Here is a tiny trained network, its code and every weight. The questions are about switching its units off for an input and a class, where a switched-off unit gives its printed mean instead of its output.

import numpy as np


def w(rows, s, z=0):
    codes = np.array(rows[::2]) - 128.0
    scale = np.full(codes.shape[1], s)
    scale[-1] = z or s
    return codes * scale


def norm(h):
    return h / np.sqrt((h * h).mean(-1, keepdims=True) + 1e-5)


def f(y):
    return np.maximum(y, 0)


def log_softmax(a):
    a = a - a.max(-1, keepdims=True)
    return a - np.log(np.exp(a).sum(-1, keepdims=True))


def net(x, mask):
    res = np.array(x, float).reshape(1, 6) / 4 @ E
    u = 0
    for l in range(3):
        y = f(norm(res) @ A[l][:, :-1].T + A[l][:, -1])
        res = res + np.where(mask[u : u + 13], y, B[l][:, -1]) @ B[l][:, :-1]
        u += 13
    return log_softmax(norm(res)[-1] @ U[:, :-1].T + U[:, -1])


A, B = {}, {}
E = w([
[129,132,130,131,130,131,128],'x0',
[207,226,27,203,212,49,119],'x1',
[127,129,127,129,133,129,127],'x2',
[242,177,120,25,99,228,166],'x3',
[131,126,129,130,129,128,128],'x4',
[128,77,57,194,149,251,23],'x5',
],0.0021)
A[0] = w([
[224,197,162,38,108,189,127,45],'0.n0',
[86,183,195,107,138,68,207,26],'0.n1',
[37,8,191,63,47,154,160,3],'0.n2',
[144,142,69,173,180,159,98,96],'0.n3',
[35,85,172,204,147,3,47,59],'0.n4',
[143,129,94,127,123,100,116,88],'0.n5',
[84,99,60,202,173,229,38,66],'0.n6',
[112,134,126,129,135,130,129,117],'0.n7',
[92,201,209,93,136,44,227,88],'0.n8',
[45,27,189,77,66,158,181,42],'0.n9',
[81,110,148,170,142,69,75,17],'0.n10',
[36,79,164,192,126,40,48,46],'0.n11',
[206,181,16,180,188,4,162,126],'0.n12',
],0.0026,0.0027)
B[0] = w([
[99,115,95,124,133,163,178,177],'0.n0',
[156,72,101,95,85,104,101,162],'0.n1',
[125,206,177,157,152,140,82,189],'0.n2',
[117,116,188,86,98,117,120,172],'0.n3',
[94,126,80,128,145,166,198,215],'0.n4',
[127,132,138,132,124,135,126,133],'0.n5',
[158,74,134,79,85,75,92,208],'0.n6',
[125,126,128,128,128,129,129,129],'0.n7',
[171,61,88,115,85,98,73,206],'0.n8',
[124,208,173,163,147,139,74,190],'0.n9',
[114,129,91,118,137,146,172,146],'0.n10',
[101,126,88,125,150,173,205,193],'0.n11',
[86,155,254,120,125,173,95,255],'0.n12',
],0.0047,0.003)
A[1] = w([
[189,251,119,168,215,93,77,51],'1.n0',
[181,200,107,179,178,70,112,29],'1.n1',
[143,242,105,189,230,101,115,79],'1.n2',
[140,120,144,121,122,117,143,107],'1.n3',
[93,177,228,137,146,168,100,25],'1.n4',
[147,131,97,88,92,180,187,89],'1.n5',
[178,181,85,156,175,53,91,87],'1.n6',
[153,145,88,130,118,163,185,83],'1.n7',
[173,240,86,185,190,94,96,8],'1.n8',
[185,130,174,39,65,216,143,166],'1.n9',
[113,189,209,142,178,138,93,55],'1.n10',
[78,119,83,154,132,119,180,49],'1.n11',
[127,129,130,127,131,132,129,105],'1.n12',
],0.0028,0.0018)
B[1] = w([
[78,158,208,86,72,191,119,171],'1.n0',
[110,145,188,99,84,154,98,144],'1.n1',
[86,140,193,67,70,200,124,169],'1.n2',
[134,129,115,132,128,122,111,135],'1.n3',
[133,194,175,118,119,134,72,181],'1.n4',
[91,136,95,197,177,99,142,158],'1.n5',
[108,133,186,111,77,158,98,147],'1.n6',
[100,131,115,120,141,137,149,141],'1.n7',
[90,147,193,91,66,187,130,148],'1.n8',
[75,146,95,251,199,96,149,253],'1.n9',
[125,127,167,100,91,197,104,179],'1.n10',
[126,142,96,135,166,139,162,150],'1.n11',
[125,126,120,138,138,121,125,128],'1.n12',
],0.0033,0.003)
A[2] = w([
[181,57,72,127,115,146,65,16],'2.n0',
[183,156,90,117,142,175,190,41],'2.n1',
[157,128,103,112,119,165,187,79],'2.n2',
[166,135,89,117,127,172,185,111],'2.n3',
[145,161,88,116,168,161,170,9],'2.n4',
[64,115,64,183,185,86,181,41],'2.n5',
[163,64,95,129,109,125,83,80],'2.n6',
[136,115,122,127,127,115,120,34],'2.n7',
[171,155,86,116,140,170,186,48],'2.n8',
[169,128,152,78,82,1,184,27],'2.n9',
[130,126,127,134,126,123,129,78],'2.n10',
[83,90,135,147,84,107,116,162],'2.n11',
[89,112,154,162,124,168,79,171],'2.n12',
],0.0049,0.0012)
B[2] = w([
[194,87,90,90,101,1,105,166],'2.n0',
[52,110,113,169,174,101,182,159],'2.n1',
[86,116,116,165,158,98,154,150],'2.n2',
[72,126,113,155,159,97,158,156],'2.n3',
[81,100,123,119,140,134,147,152],'2.n4',
[118,140,78,143,201,179,210,199],'2.n5',
[184,110,102,105,104,47,136,159],'2.n6',
[138,126,125,123,124,119,140,129],'2.n7',
[49,114,112,162,168,103,173,157],'2.n8',
[234,37,25,148,119,141,19,197],'2.n9',
[133,143,124,113,128,122,134,128],'2.n10',
[163,176,103,115,150,133,159,195],'2.n11',
[189,173,147,89,106,100,166,255],'2.n12',
],0.0043,0.0038)
U = w([
[111,204,255,111,94,180,98,254],'0',
[41,117,64,172,210,137,244,48],'1',
[231,55,65,111,97,70,57,71],'2',
],0.0085,0.00088)

Each question gives the input, the list of numbers given to net, and the class t.
The units are the neurons (one row each of A and B). Each row of codes is followed by its name. A weight is (code - 128) times the scale printed after its matrix; where a second scale follows, it is the last column's (A, B and U).
mask holds one flag per neuron, layer by layer. A switched-off neuron (its flag False) gives its mean, the last column of its row in B, instead of its output. The means were averaged over made-up inputs and are rounded, as every weight is.
A unit's drop is (log p(t) with every unit on - log p(t) with that unit switched off) / (log p(t) with every unit on - log p(t) with every unit switched off).
The circuit of an input: a set's keep is (log p(t) with only the set's units on - log p(t) with every unit switched off) / (log p(t) with every unit on - log p(t) with every unit switched off). Starting from the 12 units with the biggest drops (on a tie, the unit counted first), units are removed one at a time, each time the one whose removal leaves the highest keep (on an exact tie, the one counted first), for as long as the keep stays at least 0.8.
units of the circuit, in order: the units of the circuit, biggest drop first
top k neurons: the k neurons with the biggest drops, biggest first
k most important neurons of layer l: the k neurons of layer l with the biggest drops, biggest first
drop of u: that unit's drop, to one decimal
input [-4,4,1,6,0,-8], class 2: units of the circuit, in order : [2.n9]
input [3,8,-6,8,-3,3], class 0: units of the circuit, in order : [0.n12; 1.n0]
input [0,-4,0,8,-4,-8], class 1: top 4 neurons : [0.n0; 0.n6; 1.n9; 2.n1]
input [2,5,-8,7,-4,7], class 1: units of the circuit, in order : [2.n1; 2.n8]
input [-4,-2,1,-6,0,8], class 2: units of the circuit, in order : [0.n6; 2.n0]
input [8,-3,-3,-1,8,-4], class 2: 3 most important neurons of layer 0 : [0.n8; 0.n12; 0.n1]
input [-4,4,2,5,8,-3], class 1: top 2 neurons : [0.n0; 0.n9]
input [-6,-6,-4,2,-3,7], class 2: units of the circuit, in order : [0.n12; 2.n0]
input [3,-1,-2,-2,-6,-3], class 2: 2 most important neurons of layer 0 : [0.n8; 0.n1]
input [0,0,8,6,7,-7], class 2: top 2 neurons : [2.n9; 0.n8]
input [4,4,7,4,5,3], class 0: top 3 neurons : [0.n12; 0.n4; 0.n11]
input [2,5,7,1,2,-5], class 0: top 2 neurons : [0.n12; 0.n6]
input [-3,1,5,2,3,2], class 1: top 2 neurons : [1.n9; 0.n8]
input [-6,-6,5,5,-2,8], class 2: top 3 neurons : [0.n12; 2.n0; 0.n6]
input [-6,-6,-2,-4,3,7], class 2: 2 most important neurons of layer 0 : [0.n12; 0.n6]
input [3,-3,-4,5,5,4], class 1: top neuron : [0.n12]
input [5,3,-4,4,-5,2], class 1: top 2 neurons : [0.n0; 0.n9]
input [-3,-3,8,7,4,-6], class 1: 2 most important neurons of layer 0 : [0.n0; 0.n6]
input [-2,5,3,-4,-6,-5], class 0: 3 most important neurons of layer 0 : [0.n12; 0.n6; 0.n3]
input [6,7,6,-6,-3,-5], class 0: most important neuron of layer 0 : [0.n12]
input [-2,8,4,-6,4,-6], class 0: drop of 0.n12 : 0.9
input [-4,0,-6,3,-7,-7], class 2: drop of 2.n6 : 0.0
